Here is a tiny trained network, its code and every weight. The questions are about switching its units off for an input and a class, where a switched-off unit gives its printed mean instead of its output.

import numpy as np


def w(rows, s, z=0):
    codes = np.array(rows[::2]) - 128.0
    scale = np.full(codes.shape[1], s)
    scale[-1] = z or s
    return codes * scale


def f(y):
    return y / 2 * (1 + np.tanh(0.7978845608 * (y + 0.044715 * y**3)))


def log_softmax(a):
    a = a - a.max(-1, keepdims=True)
    return a - np.log(np.exp(a).sum(-1, keepdims=True))


def net(x, mask):
    res = np.array(x, float).reshape(1, 5) / 4 @ E
    y = f(res @ A[0][:, :-1].T + A[0][:, -1])
    res = res + np.where(mask, y, B[0][:, -1]) @ B[0][:, :-1]
    return log_softmax(res[-1] @ U[:, :-1].T + U[:, -1])


A, B = {}, {}
E = w([
[128,128,128,128,128,128,128],'x0',
[128,128,128,127,128,129,128],'x1',
[124,131,127,126,228,213,137],'x2',
[237,46,133,122,132,129,129],'x3',
[135,124,130,253,128,126,108],'x4',
],0.011)
A[0] = w([
[133,124,129,124,132,127,131,114],'n0',
[80,152,130,103,142,144,142,213],'n1',
[129,127,128,128,128,128,128,120],'n2',
[129,133,128,18,18,86,139,244],'n3',
[133,130,129,210,204,155,132,1],'n4',
[132,127,126,219,42,98,117,136],'n5',
[122,133,127,130,125,129,128,171],'n6',
[59,158,132,167,93,105,128,243],'n7',
[119,136,126,129,124,132,129,175],'n8',
[155,117,131,99,149,140,143,126],'n9',
[58,160,132,96,152,145,138,236],'n10',
[164,113,130,97,151,136,144,130],'n11',
[129,127,128,127,129,128,128,115],'n12',
[104,149,125,141,112,127,128,243],'n13',
[49,163,133,93,157,145,136,253],'n14',
[124,132,128,130,126,129,128,178],'n15',
[130,127,128,127,129,127,128,118],'n16',
[123,133,127,131,125,129,128,164],'n17',
[162,116,134,90,155,147,144,126],'n18',
[133,130,128,207,202,155,132,2],'n19',
[128,128,128,128,128,128,128,127],'n20',
[132,130,128,173,172,148,122,48],'n21',
[143,125,132,162,96,110,112,122],'n22',
[121,134,127,131,124,129,128,187],'n23',
[120,132,128,42,211,158,128,138],'n24',
[131,126,128,126,130,127,129,116],'n25',
[130,126,128,127,129,127,128,108],'n26',
[129,127,128,128,129,128,128,112],'n27',
[129,129,126,74,74,101,142,171],'n28',
[249,71,123,154,104,117,127,193],'n29',
[100,138,116,83,173,147,143,165],'n30',
[122,133,127,130,125,129,128,192],'n31',
[180,105,134,158,92,111,117,136],'n32',
[204,97,130,87,172,131,135,145],'n33',
[90,149,130,153,105,110,118,225],'n34',
],0.012,0.0024)
B[0] = w([
[126,127,135,120,125,135,133,128],'n0',
[135,124,131,195,170,97,152,180],'n1',
[128,128,129,127,128,129,129,127],'n2',
[40,123,129,97,238,164,21,250],'n3',
[66,126,126,90,187,141,51,185],'n4',
[245,136,71,175,54,83,179,206],'n5',
[128,130,118,137,128,121,123,133],'n6',
[105,122,26,183,38,107,85,197],'n7',
[127,130,117,143,131,120,124,135],'n8',
[120,130,145,92,81,152,148,154],'n9',
[143,126,132,222,187,76,163,204],'n10',
[116,129,144,81,75,160,146,161],'n11',
[128,127,130,126,128,130,129,127],'n12',
[127,135,78,161,115,104,103,156],'n13',
[144,127,134,234,192,68,169,215],'n14',
[128,130,121,135,128,122,125,134],'n15',
[128,128,130,126,128,131,129,127],'n16',
[129,130,118,136,127,122,123,132],'n17',
[120,133,148,83,63,155,155,166],'n18',
[68,126,126,91,185,141,54,182],'n19',
[128,128,128,128,128,128,128,128],'n20',
[97,125,126,100,159,138,94,156],'n21',
[184,127,123,139,122,116,146,156],'n22',
[128,131,116,138,127,119,122,136],'n23',
[154,133,165,152,53,122,254,214],'n24',
[127,127,132,124,127,131,130,127],'n25',
[128,127,131,125,128,131,130,126],'n26',
[128,127,129,127,128,130,129,127],'n27',
[94,125,127,104,180,150,82,183],'n28',
[236,133,229,54,213,130,173,244],'n29',
[137,119,163,178,128,118,200,181],'n30',
[127,131,119,137,128,120,123,136],'n31',
[210,139,147,117,166,106,145,179],'n32',
[101,125,145,30,33,191,151,199],'n33',
[120,127,65,167,79,109,101,169],'n34',
],0.022,0.012)
U = w([
[34,126,97,155,166,116,76,223],'0',
[187,141,153,156,131,86,201,202],'1',
[115,113,155,67,173,171,79,2],'2',
[123,122,141,109,8,156,174,112],'3',
[140,139,84,152,2,106,130,97],'4',
],0.0068,0.00094)

Each question gives the input, the list of numbers given to net, and the class t.
The units are the neurons (one row each of A and B). Each row of codes is followed by its name. A weight is (code - 128) times the scale printed after its matrix; where a second scale follows, it is the last column's (A, B and U).
mask holds one flag per neuron, in row order. A switched-off neuron (its flag False) gives its mean, the last column of its row in B, instead of its output. The means were averaged over made-up inputs and are rounded, as every weight is.
A unit's drop is (log p(t) with every unit on - log p(t) with that unit switched off) / (log p(t) with every unit on - log p(t) with every unit switched off).
The circuit of an input: a set's keep is (log p(t) with only the set's units on - log p(t) with every unit switched off) / (log p(t) with every unit on - log p(t) with every unit switched off). Starting from the 12 units with the biggest drops (on a tie, the unit counted first), units are removed one at a time, each time the one whose removal leaves the highest keep (on an exact tie, the one counted first), for as long as the keep stays at least 0.8.
circuit, biggest first: the units of the circuit, biggest drop first
most important unit: the unit with the biggest drop
k most important neurons: the k neurons with the biggest drops, biggest first
drop when u is switched off: that unit's drop, to one decimal
input [8,-5,8,-3,2], class 0: 2 most important neurons => n4, n19
input [-7,-2,-7,-8,-1], class 0: circuit, biggest first => n3
input [3,-5,2,-6,1], class 0: 4 most important neurons => n29, n5, n24, n7
input [8,-3,7,-2,1], class 0: 3 most important neurons => n29, n4, n19
input [-4,-6,1,2,2], class 2: 4 most important neurons => n24, n14, n5, n10
input [7,8,-1,0,-7], class 0: 2 most important neurons => n29, n3
input [-5,-6,1,1,-2], class 3: 2 most important neurons => n29, n3
input [-8,-6,2,7,-1], class 3: 2 most important neurons => n3, n33
input [-1,-5,3,1,-6], class 3: 2 most important neurons => n29, n33
input [3,-1,7,1,0], class 3: 3 most important neurons => n3, n24, n29
input [-7,4,6,3,0], class 3: 2 most important neurons => n3, n24
input [8,0,-1,-1,2], class 4: 2 most important neurons => n3, n29
input [5,5,-7,-5,1], class 4: 2 most important neurons => n5, n7
input [3,3,-7,-5,2], class 4: most important unit => n5
input [-3,-5,3,1,-7], class 3: 2 most important neurons => n29, n33
input [8,3,-3,-3,-8], class 0: drop when n3 is switched off => 0.2
input [1,-8,-8,4,-3], class 2: drop when n3 is switched off => 0.1
input [-5,6,-3,-6,1], class 4: drop when n7 is switched off => 0.2
input [-3,8,6,0,1], class 0: drop when n29 is switched off => 1.2
input [-6,4,1,4,-6], class 3: most important unit => n24
